Below are the code and all the weights of a small trained network. Each question names an input and a target symbol and asks about switching units off, where a switched-off unit gives its printed mean instead of its output.

import numpy as np


def w(rows, s, z=0):
    codes = np.array(rows[::2]) - 128.0
    scale = np.full(codes.shape[1], s)
    scale[-1] = z or s
    return codes * scale


def norm(h):
    return h / np.sqrt((h * h).mean(-1, keepdims=True) + 1e-5)


def f(y):
    return np.maximum(y, 0)


def softmax(a):
    e = np.exp(a - a.max(-1, keepdims=True))
    return e / e.sum(-1, keepdims=True)


def log_softmax(a):
    a = a - a.max(-1, keepdims=True)
    return a - np.log(np.exp(a).sum(-1, keepdims=True))


def net(x, mask):
    ids = ['αβγημπω'.index(c) for c in x.split()]
    T = len(ids)
    res = E[ids] + P[:T]
    u = 0
    for l in range(3):
        q, k, v = (norm(res) @ M[l].T for M in (Q, K, V))
        z = softmax(np.where(np.tri(T) > 0, q @ k.T / 2**0.5, -1e9)) @ v
        res = res + np.where(mask[u], z, O[l][:, -1]) @ O[l][:, :-1]
        u += 1
        y = f(norm(res) @ A[l][:, :-1].T + A[l][:, -1])
        res = res + np.where(mask[u : u + 8], y, B[l][:, -1]) @ B[l][:, :-1]
        u += 8
    return log_softmax(norm(res)[-1] @ U[:, :-1].T + U[:, -1])


Q, K, V, O, A, B = {}, {}, {}, {}, {}, {}
E = w([
[160,139,44,128],'α',
[162,172,132,71],'β',
[135,133,80,7],'γ',
[152,169,149,224],'η',
[184,42,72,155],'μ',
[78,178,233,26],'π',
[221,90,183,130],'ω',
],0.016)
P = w([
[253,182,75,39],'0',
[206,172,76,54],'1',
[184,159,82,67],'2',
[171,142,92,74],'3',
[150,128,111,90],'4',
[139,119,116,96],'5',
[115,128,114,109],'6',
[112,117,129,115],'7',
],0.0067)
Q[0] = w([
[29,194,253,201],'L0H0',
[250,98,156,99],'L0H0',
],0.0068)
K[0] = w([
[184,5,116,12],'L0H0',
[2,108,85,196],'L0H0',
],0.0083)
V[0] = w([
[78,26,141,16],'L0H0',
[2,50,57,142],'L0H0',
],0.0056)
O[0] = w([
[205,75,123,6,55],'L0H0',
[132,91,66,129,2],'L0H0',
],0.011,0.0068)
A[0] = w([
[112,116,79,92,53],'L0N0',
[158,144,123,121,123],'L0N1',
[119,4,89,144,2],'L0N2',
[100,123,160,52,84],'L0N3',
[132,120,45,143,63],'L0N4',
[149,51,118,92,109],'L0N5',
[144,65,83,160,174],'L0N6',
[144,128,112,112,95],'L0N7',
],0.015,0.0068)
B[0] = w([
[150,129,147,116,152],'L0N0',
[133,130,145,144,235],'L0N1',
[113,157,6,119,168],'L0N2',
[148,143,116,119,252],'L0N3',
[156,121,76,173,185],'L0N4',
[162,142,142,105,224],'L0N5',
[143,74,116,103,239],'L0N6',
[143,131,133,127,159],'L0N7',
],0.018,0.0026)
Q[1] = w([
[139,129,35,145],'L1H0',
[128,246,119,59],'L1H0',
],0.013)
K[1] = w([
[98,147,2,101],'L1H0',
[130,224,101,131],'L1H0',
],0.016)
V[1] = w([
[171,66,84,2],'L1H0',
[139,50,182,164],'L1H0',
],0.006)
O[1] = w([
[87,248,115,254,1],'L1H0',
[174,101,105,114,116],'L1H0',
],0.0084,0.0018)
A[1] = w([
[98,75,179,81,109],'L1N0',
[136,158,108,238,95],'L1N1',
[63,169,81,151,1],'L1N2',
[35,114,105,189,35],'L1N3',
[148,86,98,85,179],'L1N4',
[4,141,43,93,60],'L1N5',
[126,67,160,151,45],'L1N6',
[130,124,165,114,156],'L1N7',
],0.015,0.0031)
B[1] = w([
[69,194,93,166,193],'L1N0',
[76,30,223,89,254],'L1N1',
[26,133,61,101,154],'L1N2',
[86,159,188,181,154],'L1N3',
[111,115,137,60,188],'L1N4',
[93,65,2,152,180],'L1N5',
[161,145,75,191,183],'L1N6',
[132,146,128,160,228],'L1N7',
],0.011,0.005)
Q[2] = w([
[129,121,7,116],'L2H0',
[108,87,93,116],'L2H0',
],0.02)
K[2] = w([
[161,188,9,46],'L2H0',
[124,119,64,111],'L2H0',
],0.015)
V[2] = w([
[209,106,123,36],'L2H0',
[190,147,3,194],'L2H0',
],0.0065)
O[2] = w([
[150,144,188,169,168],'L2H0',
[255,142,138,77,4],'L2H0',
],0.0075,0.0038)
A[2] = w([
[114,251,117,132,47],'L2N0',
[159,99,152,100,177],'L2N1',
[70,131,157,82,9],'L2N2',
[153,219,201,228,43],'L2N3',
[225,22,113,220,106],'L2N4',
[163,173,180,123,36],'L2N5',
[109,85,110,208,167],'L2N6',
[212,180,102,249,252],'L2N7',
],0.011,0.0036)
B[2] = w([
[62,133,59,105,173],'L2N0',
[95,133,190,82,175],'L2N1',
[88,135,228,133,151],'L2N2',
[129,139,41,180,235],'L2N3',
[73,87,129,69,235],'L2N4',
[241,116,137,210,171],'L2N5',
[92,55,2,66,220],'L2N6',
[10,10,107,194,254],'L2N7',
],0.0079,0.0073)
U = w([
[187,152,66,61,143],'α',
[120,248,131,182,108],'β',
[162,67,100,37,1],'γ',
[129,137,216,175,149],'η',
[169,166,104,213,169],'μ',
[31,123,128,86,126],'π',
[155,204,152,72,192],'ω',
],0.012,0.0048)

Each question gives the input, a string of symbols that net reads in full, and the target symbol t.
The units are the heads (2 rows each of Q, K, V and O) and the neurons (one row each of A and B). Each row of codes is followed by its name. A weight is (code - 128) times the scale printed after its matrix; where a second scale follows, it is the last column's (O, A, B and U).
mask holds one flag per unit, layer by layer, with each layer's heads first. A switched-off unit (its flag False) gives its mean, the last column of its rows in O or B, instead of its output. The means were averaged over made-up inputs and are rounded, as every weight is.
A unit's drop is (log p(t) with every unit on - log p(t) with that unit switched off) / (log p(t) with every unit on - log p(t) with every unit switched off).
The circuit of an input: a set's keep is (log p(t) with only the set's units on - log p(t) with every unit switched off) / (log p(t) with every unit on - log p(t) with every unit switched off). Starting from the 12 units with the biggest drops (on a tie, the unit counted first), units are removed one at a time, each time the one whose removal leaves the highest keep (on an exact tie, the one counted first), for as long as the keep stays at least 0.8.
units of the circuit, in order: the units of the circuit, biggest drop first
unit that matters most: the unit with the biggest drop
top k neurons: the k neurons with the biggest drops, biggest first
top k neurons in layer l: the k neurons of layer l with the biggest drops, biggest first
drop when u is switched off: that unit's drop, to one decimal
input ω η ω ω ω π π, target ω: units of the circuit, in order -> L0H0, L2N7, L0N3
input β γ μ ω, target η: units of the circuit, in order -> L1H0, L0H0, L2N6, L0N5
input μ π ω ω, target μ: unit that matters most -> L1H0
input ω ω μ α, target γ: top 2 neurons -> L0N4, L1N1
input π α μ, target α: units of the circuit, in order -> L0N2, L2H0
input ω μ ω, target η: units of the circuit, in order -> L2N6, L1N5
input ω π ω ω α, target γ: units of the circuit, in order -> L0H0, L0N6
input ω ω ω, target μ: units of the circuit, in order -> L1N1, L2N5
input ω ω η, target η: top 2 neurons in layer 2 -> L2N4, L2N7
input μ π π β π ω γ, target α: top 2 neurons -> L1N1, L0N3
input α ω γ, target ω: top 2 neurons in layer 2 -> L2N6, L2N3
input ω ω ω γ μ, target α: top 2 neurons in layer 0 -> L0N2, L0N5
input π ω μ π π π, target β: drop when L1H0 is switched off -> 0.3
input ω μ ω μ γ, target α: drop when L0N3 is switched off -> 0.1
input μ ω ω β, target β: top neuron in layer 2 -> L2N6
input α μ μ μ α π, target β: drop when L1N4 is switched off -> 0.1
input γ π γ, target ω: drop when L0H0 is switched off -> 0.4
